Here is a tiny trained network, its code and every weight. The questions are about switching its units off for an input and a target symbol, where a switched-off unit gives its printed mean instead of its output.

import numpy as np


def w(rows, s, z=0):
    codes = np.array(rows[::2]) - 128.0
    scale = np.full(codes.shape[1], s)
    scale[-1] = z or s
    return codes * scale


def softmax(a):
    e = np.exp(a - a.max(-1, keepdims=True))
    return e / e.sum(-1, keepdims=True)


def log_softmax(a):
    a = a - a.max(-1, keepdims=True)
    return a - np.log(np.exp(a).sum(-1, keepdims=True))


def net(x, mask):
    ids = ['Ξγεζηστω'.index(c) for c in x.split()]
    T = len(ids)
    res = E[ids] + P[:T]
    u = 0
    for l in range(3):
        r = res
        for j in range(2):
            rows = slice(2 * j, 2 * j + 2)
            q, k, v = (r @ M[l][rows].T for M in (Q, K, V))
            z = softmax(np.where(np.tri(T) > 0, q @ k.T / 2**0.5, -1e9)) @ v
            o = O[l][rows]
            res = res + np.where(mask[u + j], z, o[:, -1]) @ o[:, :-1]
        u += 2
    return log_softmax(res[-1] @ U[:, :-1].T + U[:, -1])


Q, K, V, O = {}, {}, {}, {}
E = w([
[81,80,127,83,54,131,139,121,125,85,174],'Ξ',
[129,75,191,127,55,106,75,114,120,110,211],'γ',
[123,87,186,105,80,174,99,136,79,156,165],'ε',
[135,92,144,88,60,195,93,80,78,99,161],'ζ',
[69,109,115,77,42,184,150,135,62,107,134],'η',
[144,118,204,70,97,244,185,140,201,161,158],'σ',
[155,122,152,69,91,118,153,181,142,166,164],'τ',
[103,222,172,201,189,87,160,120,135,28,69],'ω',
],0.011)
P = w([
[109,190,254,100,30,136,246,114,167,90,77],'0',
[120,114,117,48,165,154,69,98,102,44,194],'1',
[126,133,164,59,166,187,81,143,122,63,205],'2',
[118,107,158,51,166,165,123,167,105,123,166],'3',
[131,99,153,87,134,172,137,177,105,79,156],'4',
[135,91,154,96,110,207,148,177,111,76,102],'5',
[108,85,165,132,105,211,150,175,111,68,109],'6',
[107,33,179,129,112,213,163,175,139,68,111],'7',
],0.0065)
Q[0] = w([
[103,128,144,135,174,109,134,185,117,123,148],'L0H0',
[145,124,40,145,124,94,138,91,148,255,137],'L0H0',
[82,137,174,92,98,166,175,187,90,65,152],'L0H1',
[75,99,217,60,56,157,176,198,124,114,167],'L0H1',
],0.0068)
K[0] = w([
[123,153,200,151,144,193,174,122,76,86,66],'L0H0',
[143,39,82,98,136,185,22,108,46,141,189],'L0H0',
[145,204,180,217,190,87,164,181,68,92,60],'L0H1',
[114,249,254,219,150,103,239,11,168,33,79],'L0H1',
],0.0067)
V[0] = w([
[198,134,128,173,153,173,67,38,61,113,96],'L0H0',
[128,54,134,65,84,171,86,192,41,174,163],'L0H0',
[157,143,155,208,155,1,96,129,147,129,168],'L0H1',
[168,52,153,69,42,168,91,60,119,127,225],'L0H1',
],0.0087)
O[0] = w([
[91,131,181,127,132,94,122,7,80,82,11,24],'L0H0',
[226,193,181,187,25,104,212,50,70,156,247,176],'L0H0',
[9,105,157,44,41,208,231,54,185,172,90,3],'L0H1',
[172,2,68,177,194,168,193,74,165,53,200,187],'L0H1',
],0.0067,0.0052)
Q[1] = w([
[150,137,176,115,155,191,108,229,203,191,123],'L1H0',
[123,118,102,185,125,151,130,159,149,59,136],'L1H0',
[173,136,176,138,130,199,178,214,88,33,220],'L1H1',
[65,170,170,3,112,112,62,223,216,149,76],'L1H1',
],0.0061)
K[1] = w([
[6,135,97,194,183,147,79,190,137,103,3],'L1H0',
[156,111,176,38,59,110,122,162,64,141,100],'L1H0',
[18,173,229,95,5,105,156,90,169,84,62],'L1H1',
[137,133,57,254,176,86,180,107,147,88,122],'L1H1',
],0.005)
V[1] = w([
[84,155,81,128,129,80,95,140,107,61,125],'L1H0',
[107,224,247,104,107,81,149,74,62,138,95],'L1H0',
[187,168,210,205,87,148,130,95,102,188,122],'L1H1',
[94,37,92,92,254,139,104,95,114,45,89],'L1H1',
],0.0066)
O[1] = w([
[151,194,19,146,102,64,139,103,98,136,163,147],'L1H0',
[162,88,60,254,96,197,131,163,235,173,116,1],'L1H0',
[74,78,124,147,154,150,174,230,160,95,166,142],'L1H1',
[239,156,139,106,142,199,152,10,171,130,93,109],'L1H1',
],0.0078,0.006)
Q[2] = w([
[162,53,67,199,97,155,129,143,148,146,70],'L2H0',
[143,84,224,146,87,115,254,76,51,98,182],'L2H0',
[151,112,140,135,140,133,197,169,77,68,251],'L2H1',
[118,208,209,124,85,191,161,122,92,68,151],'L2H1',
],0.0067)
K[2] = w([
[185,91,136,82,84,131,185,160,48,165,247],'L2H0',
[138,187,54,80,89,123,36,102,178,218,126],'L2H0',
[52,135,108,141,2,177,137,102,171,170,91],'L2H1',
[150,235,166,118,87,78,194,148,209,181,68],'L2H1',
],0.0071)
V[2] = w([
[240,124,86,145,62,149,192,82,142,150,185],'L2H0',
[18,98,149,65,5,141,123,119,109,206,158],'L2H0',
[121,177,138,2,45,77,122,85,104,193,144],'L2H1',
[70,55,243,104,96,197,206,154,171,144,126],'L2H1',
],0.0079)
O[2] = w([
[70,173,67,163,127,58,199,105,197,186,195,117],'L2H0',
[196,73,212,83,26,138,254,140,97,19,181,2],'L2H0',
[71,208,162,72,142,42,205,114,166,184,198,91],'L2H1',
[121,166,37,58,76,118,43,77,237,147,54,240],'L2H1',
],0.0084,0.0049)
U = w([
[134,80,197,83,107,158,166,165,71,44,71,31],'Ξ',
[228,115,174,160,164,196,158,41,86,118,100,90],'γ',
[83,109,41,196,176,145,120,51,167,204,166,145],'ε',
[181,50,3,167,76,172,82,187,165,144,92,2],'ζ',
[54,206,133,138,166,23,194,94,135,135,171,131],'η',
[82,60,124,251,135,128,153,233,81,156,164,221],'σ',
[87,189,136,78,177,107,9,173,98,187,43,142],'τ',
[57,131,123,102,128,193,155,8,225,113,122,171],'ω',
],0.005,0.0035)

Each question gives the input, a string of symbols that net reads in full, and the target symbol t.
The units are the heads (2 rows each of Q, K, V and O). Each row of codes is followed by its name. A weight is (code - 128) times the scale printed after its matrix; where a second scale follows, it is the last column's (O and U).
mask holds one flag per head, layer by layer. A switched-off head (its flag False) gives its mean, the last column of its rows in O, instead of its output. The means were averaged over made-up inputs and are rounded, as every weight is.
A unit's drop is (log p(t) with every unit on - log p(t) with that unit switched off) / (log p(t) with every unit on - log p(t) with every unit switched off).
The circuit of an input: a set's keep is (log p(t) with only the set's units on - log p(t) with every unit switched off) / (log p(t) with every unit on - log p(t) with every unit switched off). Starting from all 6 units, units are removed one at a time, each time the one whose removal leaves the highest keep (on an exact tie, the one counted first), for as long as the keep stays at least 0.8.
circuit, biggest first: the units of the circuit, biggest drop first
unit that matters most: the unit with the biggest drop
heads that matter: for each layer, one digit per head in row order, 1 if its drop is at least 0.15 and else 0, layers parted by /
input τ η ζ ω ζ Ξ, target τ: heads that matter => 10 / 00 / 10
input ε η σ σ, target ζ: circuit, biggest first => (L2H1 L0H0 L1H0)
input ω Ξ ω γ, target γ: circuit, biggest first => (L0H0 L1H1)
input τ ε γ η η τ τ, target Ξ: heads that matter => 10 / 11 / 10
input Ξ γ τ Ξ τ ζ, target η: heads that matter => 11 / 10 / 01
input Ξ τ Ξ, target η: circuit, biggest first => (L0H1 L1H0 L2H1 L0H0)
input ε ε ε Ξ, target ζ: unit that matters most => L2H1
input η ζ ζ ω σ η ζ, target ω: heads that matter => 01 / 11 / 11
input ε τ γ ω ζ γ ζ ω, target ζ: circuit, biggest first => (L1H0 L1H1 L2H1)
input τ ω ε τ η γ ω ε, target Ξ: heads that matter => 11 / 11 / 10
input ζ Ξ η η η η, target ε: heads that matter => 11 / 01 / 10
input γ η τ γ η ε, target ω: heads that matter => 01 / 10 / 01
input τ Ξ ε η, target Ξ: heads that matter => 10 / 11 / 10
input τ γ η σ, target Ξ: unit that matters most => L2H0
input ω τ Ξ ω η η, target γ: heads that matter => 11 / 11 / 01
input η ω ω, target σ: circuit, biggest first => (L1H0 L0H1 L2H1)
input η η ε τ η η ε ζ, target σ: circuit, biggest first => (L1H1 L0H0)
input ζ ε τ η τ τ η ω, target τ: circuit, biggest first => (L2H0 L0H0)
input η τ ω ω ε, target σ: circuit, biggest first => (L0H1 L1H0 L2H1 L0H0)
input η ζ η γ Ξ Ξ Ξ, target σ: unit that matters most => L0H1
input ζ Ξ σ, target ε: circuit, biggest first => (L0H1 L2H0)
input τ ζ ω η σ τ, target η: heads that matter => 11 / 11 / 01
input ζ η Ξ τ γ ζ ζ ε, target ε: heads that matter => 11 / 01 / 10
